Below are the code and all the weights of a small trained network. Each question names an input and a class and asks about switching units off, where a switched-off unit gives its printed mean instead of its output.

import numpy as np


def w(rows, s, z=0):
    codes = np.array(rows[::2]) - 128.0
    scale = np.full(codes.shape[1], s)
    scale[-1] = z or s
    return codes * scale


def f(y):
    return y / 2 * (1 + np.tanh(0.7978845608 * (y + 0.044715 * y**3)))


def log_softmax(a):
    a = a - a.max(-1, keepdims=True)
    return a - np.log(np.exp(a).sum(-1, keepdims=True))


def net(x, mask):
    res = np.array(x, float).reshape(1, 5) / 4 @ E
    y = f(res @ A[0][:, :-1].T + A[0][:, -1])
    res = res + np.where(mask, y, B[0][:, -1]) @ B[0][:, :-1]
    return log_softmax(res[-1] @ U[:, :-1].T + U[:, -1])


A, B = {}, {}
E = w([
[99,143,96,215,41,172,128,144],'x0',
[255,126,173,97,94,60,119,206],'x1',
[94,114,179,102,92,176,189,50],'x2',
[123,111,204,35,98,178,13,20],'x3',
[241,150,92,176,124,169,53,154],'x4',
],0.0079)
A[0] = w([
[111,137,81,124,134,86,106,130,112],'N0',
[187,128,143,126,184,103,102,175,146],'N1',
[139,125,161,134,162,126,110,144,76],'N2',
[108,135,168,67,134,107,140,81,79],'N3',
[125,109,177,40,102,97,151,105,29],'N4',
[220,122,111,117,197,113,131,156,46],'N5',
[142,114,90,133,211,125,243,133,80],'N6',
[121,108,129,148,84,147,120,159,176],'N7',
[114,152,101,129,163,113,155,133,77],'N8',
[155,117,88,93,103,90,97,109,44],'N9',
[164,130,110,88,163,68,27,144,114],'N10',
[108,138,166,94,138,143,140,162,133],'N11',
[159,125,140,162,105,91,85,137,165],'N12',
[58,138,102,148,163,226,89,37,121],'N13',
[67,126,181,44,113,146,139,17,152],'N14',
[78,100,142,152,137,118,145,125,239],'N15',
[94,169,118,117,112,93,155,106,161],'N16',
[114,157,123,134,144,182,115,66,45],'N17',
[78,120,137,97,138,171,90,76,174],'N18',
[161,145,122,160,142,46,129,69,120],'N19',
[70,107,108,169,138,80,165,145,82],'N20',
[132,142,166,83,115,77,150,95,133],'N21',
[86,107,89,134,177,115,194,169,99],'N22',
[66,119,139,103,132,82,168,143,169],'N23',
[153,124,146,97,139,123,58,165,1],'N24',
[126,145,101,172,184,115,253,127,198],'N25',
[97,139,106,147,128,83,152,112,107],'N26',
[45,145,96,151,132,70,201,191,130],'N27',
[129,114,130,162,175,145,137,136,6],'N28',
[109,121,102,137,150,197,103,38,37],'N29',
[24,131,126,157,132,98,167,156,90],'N30',
[191,121,110,117,158,93,104,160,181],'N31',
[65,102,95,138,124,95,157,134,117],'N32',
[222,119,104,136,130,85,119,153,227],'N33',
[164,131,140,200,19,112,137,179,39],'N34',
[188,123,108,153,127,167,163,168,98],'N35',
[55,146,136,139,140,103,152,156,155],'N36',
[130,121,149,109,138,142,158,133,18],'N37',
],0.011,0.0023)
B[0] = w([
[149,162,171,124,99,160,174,106,141],'N0',
[146,157,163,150,209,132,61,123,189],'N1',
[138,138,145,135,128,123,113,161,133],'N2',
[143,168,134,56,76,84,215,149,174],'N3',
[151,154,135,21,155,136,181,132,172],'N4',
[102,169,167,130,220,90,75,118,189],'N5',
[95,112,133,175,202,69,166,146,187],'N6',
[153,140,103,123,70,119,139,118,150],'N7',
[132,94,125,128,175,137,152,115,145],'N8',
[144,141,147,119,115,157,114,178,137],'N9',
[160,102,182,107,165,217,27,104,191],'N10',
[150,122,147,109,142,124,144,85,138],'N11',
[129,217,116,95,86,147,124,117,162],'N12',
[99,98,121,247,81,121,20,164,237],'N13',
[126,65,143,3,85,26,125,132,249],'N14',
[125,85,146,130,115,152,129,132,168],'N15',
[161,94,149,120,120,138,142,121,152],'N16',
[102,97,103,164,107,119,79,180,170],'N17',
[135,59,126,151,86,57,99,122,200],'N18',
[121,142,138,133,159,132,121,157,137],'N19',
[101,116,141,143,121,185,180,141,172],'N20',
[116,166,133,52,155,131,153,109,158],'N21',
[144,81,134,157,185,154,192,95,183],'N22',
[151,128,124,87,145,177,155,130,176],'N23',
[76,152,155,98,118,204,90,172,157],'N24',
[116,90,130,167,205,94,200,140,209],'N25',
[125,105,129,125,141,165,142,110,148],'N26',
[118,78,146,168,151,229,179,138,208],'N27',
[154,148,138,158,146,124,153,143,131],'N28',
[137,72,142,207,92,122,65,91,193],'N29',
[162,67,135,121,98,206,173,143,189],'N30',
[126,208,172,147,170,130,91,157,189],'N31',
[84,97,134,102,121,192,149,89,167],'N32',
[116,254,98,134,171,114,80,115,207],'N33',
[138,186,14,114,27,107,191,104,190],'N34',
[129,194,72,116,125,78,165,86,171],'N35',
[179,96,131,121,123,183,158,143,168],'N36',
[111,132,130,114,146,111,150,117,128],'N37',
],0.02,0.013)
U = w([
[111,29,166,194,130,223,231,106,192],'0',
[184,183,212,98,137,214,21,109,145],'1',
[106,20,152,200,9,88,47,109,255],'2',
[131,157,166,187,238,86,160,94,35],'3',
[146,39,231,3,71,43,114,106,137],'4',
[164,186,17,170,57,133,134,53,36],'5',
],0.0055,0.0022)

Each question gives the input, the list of numbers given to net, and the class t.
The units are the neurons (one row each of A and B). Each row of codes is followed by its name. A weight is (code - 128) times the scale printed after its matrix; where a second scale follows, it is the last column's (A, B and U).
mask holds one flag per neuron, in row order. A switched-off neuron (its flag False) gives its mean, the last column of its row in B, instead of its output. The means were averaged over made-up inputs and are rounded, as every weight is.
A unit's drop is (log p(t) with every unit on - log p(t) with that unit switched off) / (log p(t) with every unit on - log p(t) with every unit switched off).
The circuit of an input: a set's keep is (log p(t) with only the set's units on - log p(t) with every unit switched off) / (log p(t) with every unit on - log p(t) with every unit switched off). Starting from the 12 units with the biggest drops (on a tie, the unit counted first), units are removed one at a time, each time the one whose removal leaves the highest keep (on an exact tie, the one counted first), for as long as the keep stays at least 0.8.
circuit, biggest first: the units of the circuit, biggest drop first
most important unit: the unit with the biggest drop
k most important neurons: the k neurons with the biggest drops, biggest first
drop of u: that unit's drop, to one decimal
input [3,-5,2,6,-6], class 2: most important unit -> N13
input [2,-1,1,-7,8], class 3: 4 most important neurons -> N25, N5, N6, N13
input [0,5,-1,-2,-1], class 1: 3 most important neurons -> N25, N6, N22
input [3,2,-7,-6,-2], class 0: 2 most important neurons -> N27, N20
input [7,1,2,8,-5], class 4: 2 most important neurons -> N14, N4
input [-5,-1,1,0,2], class 1: 2 most important neurons -> N14, N25
input [0,2,6,5,6], class 2: 2 most important neurons -> N29, N17
input [3,8,-3,-4,8], class 1: 2 most important neurons -> N1, N10
input [2,-4,1,-8,8], class 3: 4 most important neurons -> N35, N25, N6, N33
input [8,0,6,-8,6], class 5: 2 most important neurons -> N34, N35
input [-3,0,5,6,5], class 4: 3 most important neurons -> N14, N4, N3
input [5,6,-3,1,5], class 1: 4 most important neurons -> N10, N1, N31, N24
input [2,7,-2,-1,-7], class 0: 2 most important neurons -> N14, N27
input [5,0,2,-6,7], class 5: circuit, biggest first -> N34
input [0,-8,-7,4,-8], class 2: drop of N13 -> 1.9
input [-2,-1,5,2,0], class 4: drop of N14 -> 0.2
input [-2,3,-8,-4,3], class 1: drop of N10 -> 1.1
